Here is a tiny trained network, its code and every weight. The questions are about switching its units off for an input and a target symbol, where a switched-off unit gives its printed mean instead of its output.

import numpy as np


def w(rows, s, z=0):
    codes = np.array(rows[::2]) - 128.0
    scale = np.full(codes.shape[1], s)
    scale[-1] = z or s
    return codes * scale


def f(y):
    return np.maximum(y, 0)


def softmax(a):
    e = np.exp(a - a.max(-1, keepdims=True))
    return e / e.sum(-1, keepdims=True)


def log_softmax(a):
    a = a - a.max(-1, keepdims=True)
    return a - np.log(np.exp(a).sum(-1, keepdims=True))


def net(x, mask):
    ids = ['αβγδεζηλξπσφψω'.index(c) for c in x.split()]
    T = len(ids)
    res = E[ids] + P[:T]
    u = 0
    for l in range(2):
        r = res
        for j in range(3):
            rows = slice(2 * j, 2 * j + 2)
            q, k, v = (r @ M[l][rows].T for M in (Q, K, V))
            z = softmax(np.where(np.tri(T) > 0, q @ k.T / 2**0.5, -1e9)) @ v
            o = O[l][rows]
            res = res + np.where(mask[u + j], z, o[:, -1]) @ o[:, :-1]
        u += 3
        y = f(res @ A[l][:, :-1].T + A[l][:, -1])
        res = res + np.where(mask[u : u + 4], y, B[l][:, -1]) @ B[l][:, :-1]
        u += 4
    return log_softmax(res[-1] @ U[:, :-1].T + U[:, -1])


Q, K, V, O, A, B = {}, {}, {}, {}, {}, {}
E = w([
[138,188,88,150],'α',
[216,204,171,120],'β',
[175,56,161,63],'γ',
[119,89,125,213],'δ',
[105,167,197,111],'ε',
[203,11,132,187],'ζ',
[43,151,118,157],'η',
[113,19,162,154],'λ',
[220,164,14,190],'ξ',
[14,214,34,105],'π',
[97,100,169,188],'σ',
[200,32,130,247],'φ',
[110,35,148,74],'ψ',
[101,228,119,116],'ω',
],0.013)
P = w([
[85,118,121,160],'0',
[121,107,201,230],'1',
[101,75,107,51],'2',
[231,189,97,127],'3',
[132,108,227,254],'4',
[96,71,110,50],'5',
],0.0094)
Q[0] = w([
[187,142,67,201],'0.h1',
[96,239,139,250],'0.h1',
[142,167,173,163],'0.h2',
[47,40,148,96],'0.h2',
[178,172,130,223],'0.h3',
[67,199,129,194],'0.h3',
],0.019)
K[0] = w([
[161,78,38,201],'0.h1',
[72,190,194,251],'0.h1',
[121,149,181,202],'0.h2',
[68,24,120,42],'0.h2',
[146,147,194,218],'0.h3',
[91,236,102,212],'0.h3',
],0.018)
V[0] = w([
[73,193,103,88],'0.h1',
[133,85,87,124],'0.h1',
[4,123,169,114],'0.h2',
[95,72,138,98],'0.h2',
[253,105,69,115],'0.h3',
[8,32,149,128],'0.h3',
],0.0046)
O[0] = w([
[40,96,198,164,1],'0.h1',
[171,88,154,136,143],'0.h1',
[255,94,121,130,98],'0.h2',
[131,54,181,85,128],'0.h2',
[248,140,140,139,123],'0.h3',
[33,91,196,70,216],'0.h3',
],0.0033,0.0021)
A[0] = w([
[211,133,58,154,42],'0.n1',
[214,231,86,13,215],'0.n2',
[33,239,36,251,4],'0.n3',
[120,101,243,1,194],'0.n4',
],0.0057,0.0029)
B[0] = w([
[51,180,147,69,183],'0.n1',
[81,38,108,219,250],'0.n2',
[251,112,254,77,216],'0.n3',
[208,243,123,154,254],'0.n4',
],0.0089,0.0034)
Q[1] = w([
[113,44,154,18],'1.h1',
[45,134,166,35],'1.h1',
[237,213,160,193],'1.h2',
[71,131,105,5],'1.h2',
[181,141,75,195],'1.h3',
[97,41,106,71],'1.h3',
],0.019)
K[1] = w([
[143,48,61,11],'1.h1',
[18,153,74,41],'1.h1',
[189,176,250,144],'1.h2',
[117,199,48,67],'1.h2',
[144,97,152,220],'1.h3',
[103,60,9,88],'1.h3',
],0.016)
V[1] = w([
[122,186,69,130],'1.h1',
[188,105,37,120],'1.h1',
[9,142,136,181],'1.h2',
[150,13,205,48],'1.h2',
[92,119,59,146],'1.h3',
[151,161,174,53],'1.h3',
],0.014)
O[1] = w([
[137,138,215,113,1],'1.h1',
[196,67,186,152,58],'1.h1',
[79,106,253,204,114],'1.h2',
[141,1,101,10,200],'1.h2',
[162,76,194,178,2],'1.h3',
[163,113,92,39,97],'1.h3',
],0.0091,0.0057)
A[1] = w([
[70,53,105,115,237],'1.n1',
[248,99,132,176,75],'1.n2',
[19,144,133,76,91],'1.n3',
[122,41,71,207,2],'1.n4',
],0.013,0.005)
B[1] = w([
[235,144,167,228,248],'1.n1',
[91,207,233,92,196],'1.n2',
[93,100,208,85,196],'1.n3',
[51,51,10,44,221],'1.n4',
],0.013,0.012)
U = w([
[161,193,80,112,253],'α',
[190,190,140,233,209],'β',
[236,168,107,66,114],'γ',
[105,115,103,189,203],'δ',
[69,168,167,116,148],'ε',
[157,72,93,54,80],'ζ',
[178,102,221,144,94],'η',
[192,74,138,182,130],'λ',
[218,216,181,96,86],'ξ',
[169,95,182,38,137],'π',
[90,86,181,173,111],'σ',
[54,132,76,88,57],'φ',
[255,138,164,165,158],'ψ',
[99,188,110,10,65],'ω',
],0.0076,0.0049)

Each question gives the input, a string of symbols that net reads in full, and the target symbol t.
The units are the heads (2 rows each of Q, K, V and O) and the neurons (one row each of A and B). Each row of codes is followed by its name. A weight is (code - 128) times the scale printed after its matrix; where a second scale follows, it is the last column's (O, A, B and U).
mask holds one flag per unit, layer by layer, with each layer's heads first. A switched-off unit (its flag False) gives its mean, the last column of its rows in O or B, instead of its output. The means were averaged over made-up inputs and are rounded, as every weight is.
A unit's drop is (log p(t) with every unit on - log p(t) with that unit switched off) / (log p(t) with every unit on - log p(t) with every unit switched off).
The circuit of an input: a set's keep is (log p(t) with only the set's units on - log p(t) with every unit switched off) / (log p(t) with every unit on - log p(t) with every unit switched off). Starting from the 12 units with the biggest drops (on a tie, the unit counted first), units are removed one at a time, each time the one whose removal leaves the highest keep (on an exact tie, the one counted first), for as long as the keep stays at least 0.8.
units of the circuit, in order: the units of the circuit, biggest drop first
unit that matters most: the unit with the biggest drop
top k neurons: the k neurons with the biggest drops, biggest first
top k neurons in layer l: the k neurons of layer l with the biggest drops, biggest first
which heads matter: for each layer, one digit per head in row order, 1 if its drop is at least 0.15 and else 0, layers parted by /
input α α η β, target α: top 2 neurons : 0.n3; 1.n1
input γ β ξ ζ γ, target γ: units of the circuit, in order : 1.h2; 0.n4; 1.n4; 1.h3
input φ ε π δ, target ε: units of the circuit, in order : 1.n1; 1.h2; 0.n3
input α α δ ζ, target α: units of the circuit, in order : 0.n3; 1.n1; 1.h2; 1.n3
input γ λ ζ π ε ω, target ε: top 4 neurons : 0.n2; 1.n4; 1.n3; 1.n1
input γ σ φ δ, target σ: units of the circuit, in order : 1.h2; 0.n4
input ζ σ π φ ξ, target ξ: top 2 neurons in layer 0 : 0.n3; 0.n2
input ζ ε β α β δ, target λ: top 2 neurons in layer 1 : 1.n1; 1.n4
input ξ π ω ζ ω, target ω: unit that matters most : 0.n3
input ε γ β β ε, target ε: top 2 neurons : 0.n3; 1.n1
input α λ η σ, target λ: which heads matter : 000 / 010
input π δ η ξ β φ, target ζ: top 3 neurons : 1.n4; 0.n4; 0.n1
input ω ψ ε σ, target ψ: which heads matter : 010 / 010
input δ ζ η π φ, target φ: which heads matter : 000 / 000
input γ δ δ ω, target δ: units of the circuit, in order : 0.n2; 1.h3; 1.n2
input ω δ δ π ω γ, target ξ: units of the circuit, in order : 0.n4; 1.n4; 1.h1; 1.n2
input λ ξ ε, target ω: which heads matter : 101 / 101
input α α β ω π φ, target ζ: units of the circuit, in order : 1.h2
input ω ξ ω ζ ψ, target ψ: top 2 neurons in layer 0 : 0.n1; 0.n2
input ξ β π ψ, target β: top 2 neurons in layer 1 : 1.n4; 1.n3
input λ β ψ ε, target β: units of the circuit, in order : 1.n4; 1.h2; 0.n3
input ω β ψ φ, target β: units of the circuit, in order : 1.h2; 0.n3
input π β ζ σ ξ, target ξ: which heads matter : 011 / 100
input ε ζ η, target σ: top 3 neurons : 0.n3; 1.n3; 1.n2
input γ β δ α, target β: units of the circuit, in order : 1.h2; 0.n3; 1.n4
